Each row has a name. Each question is about the rows just above it. Places in a row count from 0.

[ 89  91 132 111 114 107 133 102  94 120  79  79 136 155 114 148 128 131
 122 159 146  91  94 138 167 157 126 105 137  84  80 112  82 166 114 149
 169]  vuk
[ 85 150 112 147 161 172  82 130 138 153 117 143 168  96 145 142 137 171
 120 148  93 117  91 156 172 157  97  90 109  89  90 133  91  84 101 123
 112]  Mog
[110 134 137 162 154 109 123 171  98 100 120 123 115 108 140 173  87 114
 144 136 132 167  91 134  94 129 159  95 123 102 107 102 168 128  94  79
  97]  Nasu
[138  83 171 106 156 120 170 121  89 176 135  94 139 150 101 114 111 160
 169 127 155 117 151 109 175 146 176 107 118 157  86 176 123 118 100 101
  98]  toko
[166  92  85 108 172 160 171  79 176 172 164 168  88  88  89 156 114  90
  97  90 161 150 148 104  94 171 127 177 100 105 121 167  98 146 111 138
  82]  zonat
[161  87 169 176  84 131  98 175 155 139 109  92 152  91 116 164 108  90
 176 152 162 177 162 122 129 177  85 102 175 122 173 115 146 108 161 162
 126]  vegu
Changed Nasu: [110 134 137 162 154 109 123 171  98 100 120 123 115 108 140 173  87 114
 144 136 132 167  91 135  94 129 159  95 123 102 107 102 168 128  94  79
  97]. Place and old value:  23, [134]
Where does [ 85 150 112 147 162 172  82 130 138 153 117 143 168  96 145 142 137 171
 120 148  93 117  91 156 172 157  97  90 109  89  90 133  91  84 101 123
 112] differ from Mog, and what was there?  4, [161]

[109 135  97 106] = pel
[109 135  97 138] = Madut
[109 135 176 162] = Tufo
Where does [109 135  98 106] differ from pel, and what was there?  2, [97]
Where does [109 135  96 106] differ from pel, and what was there?  2, [97]
Changed Madut: [109 136  97 138]. Place and old value:  1, [135]
Changed Madut: [109 135  98 138]. Place and old value:  2, [97]
One entry of Madut was changed: [109 135  97 139]. Where, and from what?  3, [138]
Where does [109 135 175 162] differ from Tufo, and what was there?  2, [176]

[147 148 132 152 123 138 134 141 134 146 138 126 144 150] -> sirib
[155 137 132 168 132 140 139 140 137 151 140 138 171 149] -> kig
[103 111 103  99 117 106 106 113 125 102 109 118  86 113] -> Nid
[ 99 107 108  95 125 109 110 113 115 102 110 125  86 106] -> Zek
[101 121 101 106 125 124 123 135 123 106 130 131  93 115] -> pozad
[159 140 138 166 133 134 132 140 136 147 133 138 169 144] -> vesor
[113 108 119 112 116 111 107 113 124 120 115 114 105 126] -> nokol
[147 157 137 149 138 150 155 152 141 137 148 141 157 136] -> vibu
[105  98 126  98 120 102  95 106 108 114 104 113  93 113] -> pabiv
One entry of nokol was changed: [113 108 119 112 117 111 107 113 124 120 115 114 105 126]. Where, and from what?  4, [116]
Changed vesor: [159 140 138 166 133 134 132 140 136 147 133 138 170 144]. Place and old value:  12, [169]
One entry of pabiv was changed: [105  99 126  98 120 102  95 106 108 114 104 113  93 113]. Where, and from what?  1, [98]
Changed Nid: [103 112 103  99 117 106 106 113 125 102 109 118  86 113]. Place and old value:  1, [111]
Where does [155 138 132 168 132 140 139 140 137 151 140 138 171 149] differ from kig, and what was there?  1, [137]

[123 115 100 112  84  87 103 108 121 116  75 105 122 107 110]  lufud
[147 159 118 157 164 169 175 164  91 112 170 171 114 163 134]  Fubol
[146 170 128 151 159 151 148 155 145 107 164 183 141 150 151]  kob
[111  78  70  87  90  74  96  98  96  81  81  85 102  83  87]  nute
[77 87 92 87 85 92 94 93 82 88 82 95 75 82 80]  Dop
[ 80  87 117 100  99 100 130 123  84 108 128  92  80  89  81]  bokeb
[149 164 146 152 168 169 167 171 137 151 170 178 139 162 151]  demep
[123 115 100 112  84  87 103 108 121 116  75 105 132 107 110]  pemu
[158 158 157 160 177 180 163 151 140 145 179 158 140 166 156]  sim
Where does [123 115 100 112  84  87 103 108 121 116  75 105 132 107 111] differ from pemu, and what was there?  14, [110]
One entry of Fubol was changed: [147 159 118 157 164 169 176 164  91 112 170 171 114 163 134]. Where, and from what?  6, [175]
One entry of lufud was changed: [123 115 100 112  84  88 103 108 121 116  75 105 122 107 110]. Where, and from what?  5, [87]
One entry of nute was changed: [111  78  70  87  90  74  96  98  96  81  82  85 102  83  87]. Where, and from what?  10, [81]

